Here is a tiny trained network, its code and every weight. The questions are about switching its units off for an input and a target symbol, where a switched-off unit gives its printed mean instead of its output.

import numpy as np


def w(rows, s, z=0):
    codes = np.array(rows[::2]) - 128.0
    scale = np.full(codes.shape[1], s)
    scale[-1] = z or s
    return codes * scale


def norm(h):
    return h / np.sqrt((h * h).mean(-1, keepdims=True) + 1e-5)


def f(y):
    return y / 2 * (1 + np.tanh(0.7978845608 * (y + 0.044715 * y**3)))


def softmax(a):
    e = np.exp(a - a.max(-1, keepdims=True))
    return e / e.sum(-1, keepdims=True)


def log_softmax(a):
    a = a - a.max(-1, keepdims=True)
    return a - np.log(np.exp(a).sum(-1, keepdims=True))


def net(x, mask):
    ids = ['Λαβδεξσφω'.index(c) for c in x.split()]
    T = len(ids)
    res = E[ids] + P[:T]
    r = norm(res)
    for j in range(2):
        rows = slice(2 * j, 2 * j + 2)
        q, k, v = (r @ M[0][rows].T for M in (Q, K, V))
        z = softmax(np.where(np.tri(T) > 0, q @ k.T / 2**0.5, -1e9)) @ v
        o = O[0][rows]
        res = res + np.where(mask[j], z, o[:, -1]) @ o[:, :-1]
    y = f(norm(res) @ A[0][:, :-1].T + A[0][:, -1])
    res = res + np.where(mask[2:14], y, B[0][:, -1]) @ B[0][:, :-1]
    return log_softmax(norm(res)[-1] @ U[:, :-1].T + U[:, -1])


Q, K, V, O, A, B = {}, {}, {}, {}, {}, {}
E = w([
[84,59,205,198],'Λ',
[76,91,192,254],'α',
[49,217,176,183],'β',
[194,60,162,52],'δ',
[53,69,214,219],'ε',
[59,159,191,194],'ξ',
[206,167,55,127],'σ',
[78,88,197,204],'φ',
[208,80,37,233],'ω',
],0.0099)
P = w([
[119,170,115,163],'0',
[202,51,110,254],'1',
[110,90,40,175],'2',
[141,147,181,109],'3',
[235,23,175,172],'4',
[62,93,39,121],'5',
[141,137,192,104],'6',
[236,31,175,170],'7',
[8,91,5,60],'8',
[138,135,196,103],'9',
[239,32,173,177],'10',
],0.0086)
Q[0] = w([
[166,49,108,245],'h1',
[215,15,175,255],'h1',
[148,112,132,56],'h2',
[154,57,100,138],'h2',
],0.012)
K[0] = w([
[71,102,116,59],'h1',
[18,88,9,85],'h1',
[113,123,56,120],'h2',
[157,60,58,119],'h2',
],0.013)
V[0] = w([
[83,12,144,156],'h1',
[90,162,187,150],'h1',
[176,123,141,129],'h2',
[219,142,147,129],'h2',
],0.011)
O[0] = w([
[95,193,76,206,255],'h1',
[167,125,187,93,132],'h1',
[56,111,174,253,155],'h2',
[161,153,117,75,164],'h2',
],0.0062,0.0047)
A[0] = w([
[213,97,17,217,112],'n1',
[240,94,238,27,26],'n2',
[117,188,190,165,78],'n3',
[54,119,193,150,198],'n4',
[102,170,39,20,133],'n5',
[165,79,78,154,95],'n6',
[179,99,95,246,172],'n7',
[85,2,54,207,169],'n8',
[246,150,116,8,158],'n9',
[114,123,168,24,100],'n10',
[25,134,60,76,255],'n11',
[103,189,119,187,121],'n12',
],0.009,0.0041)
B[0] = w([
[143,184,191,64,224],'n1',
[86,205,173,124,156],'n2',
[129,53,146,88,156],'n3',
[208,136,88,127,195],'n4',
[164,232,97,254,142],'n5',
[95,75,204,70,151],'n6',
[78,96,113,96,254],'n7',
[110,247,44,52,237],'n8',
[110,26,57,192,172],'n9',
[24,136,154,90,125],'n10',
[194,249,76,146,165],'n11',
[107,67,121,71,176],'n12',
],0.006,0.0087)
U = w([
[60,101,78,75,1],'Λ',
[97,118,112,151,148],'α',
[101,214,208,131,139],'β',
[16,101,140,82,132],'δ',
[131,230,97,162,181],'ε',
[194,108,175,160,184],'ξ',
[229,73,65,195,169],'σ',
[96,2,44,42,78],'φ',
[36,190,63,55,178],'ω',
],0.0097,0.0017)

Each question gives the input, a string of symbols that net reads in full, and the target symbol t.
The units are the heads (2 rows each of Q, K, V and O) and the neurons (one row each of A and B). Each row of codes is followed by its name. A weight is (code - 128) times the scale printed after its matrix; where a second scale follows, it is the last column's (O, A, B and U).
mask holds one flag per unit, heads first, then neurons. A switched-off unit (its flag False) gives its mean, the last column of its rows in O or B, instead of its output. The means were averaged over made-up inputs and are rounded, as every weight is.
A unit's drop is (log p(t) with every unit on - log p(t) with that unit switched off) / (log p(t) with every unit on - log p(t) with every unit switched off).
The circuit of an input: a set's keep is (log p(t) with only the set's units on - log p(t) with every unit switched off) / (log p(t) with every unit on - log p(t) with every unit switched off). Starting from the 12 units with the biggest drops (on a tie, the unit counted first), units are removed one at a time, each time the one whose removal leaves the highest keep (on an exact tie, the one counted first), for as long as the keep stays at least 0.8.
circuit, biggest first: the units of the circuit, biggest drop first
most important unit: the unit with the biggest drop
k most important neurons: the k neurons with the biggest drops, biggest first
input σ ξ α ξ σ σ β ξ σ σ α, target φ: most important unit -> n7
input ε Λ ξ β Λ β β ξ δ β ε, target ω: 2 most important neurons -> [n8 n9]
input σ δ σ ε δ α δ, target δ: circuit, biggest first -> [n2 n9 n10 n8]
input β β σ β Λ, target φ: 2 most important neurons -> [n8 n1]
input β ξ σ δ ξ ω σ α σ, target ε: circuit, biggest first -> [n5 n11]
input ξ σ ω β α δ σ σ σ Λ, target σ: 2 most important neurons -> [n4 n1]
input ω φ σ ξ σ φ δ Λ δ β σ, target ω: circuit, biggest first -> [h1 n1 n7 n4]
input σ α ε ξ σ σ ξ σ, target φ: circuit, biggest first -> [h1 n11 n6]
input ξ ξ ξ δ, target δ: circuit, biggest first -> [n2 n9 n8]
input β ξ Λ σ, target σ: 3 most important neurons -> [n9 n8 n7]
input β σ ξ δ σ σ σ σ σ β ω, target φ: circuit, biggest first -> [n7 h1 n6]
input δ α δ Λ δ σ φ, target σ: 4 most important neurons -> [n4 n1 n7 n2]
input ξ ξ Λ δ ω, target ε: circuit, biggest first -> [h1 n1]
input σ β β ε σ, target ξ: circuit, biggest first -> [h1 n2 n8]
input ε ω ω α σ ξ α α ξ, target ε: circuit, biggest first -> [n11 n7]
input β α ε β α δ Λ ε, target ω: circuit, biggest first -> [h1 n8]
input ξ σ ε β ω, target ε: 4 most important neurons -> [n1 n8 n9 n3]
input β δ ω ξ σ σ σ δ σ σ β, target φ: most important unit -> h1
input β δ δ φ δ σ φ ε, target φ: circuit, biggest first -> [h1 n8]
input σ ε ω ω ω δ φ α, target ω: most important unit -> h1
input α σ σ ε, target σ: 4 most important neurons -> [n4 n1 n2 n7]
input Λ σ σ ξ ξ β ε σ σ δ φ, target φ: 3 most important neurons -> [n11 n8 n7]
input β σ β σ α β, target ε: 2 most important neurons -> [n11 n7]
input σ α δ σ β ξ φ, target ξ: 2 most important neurons -> [n4 n9]
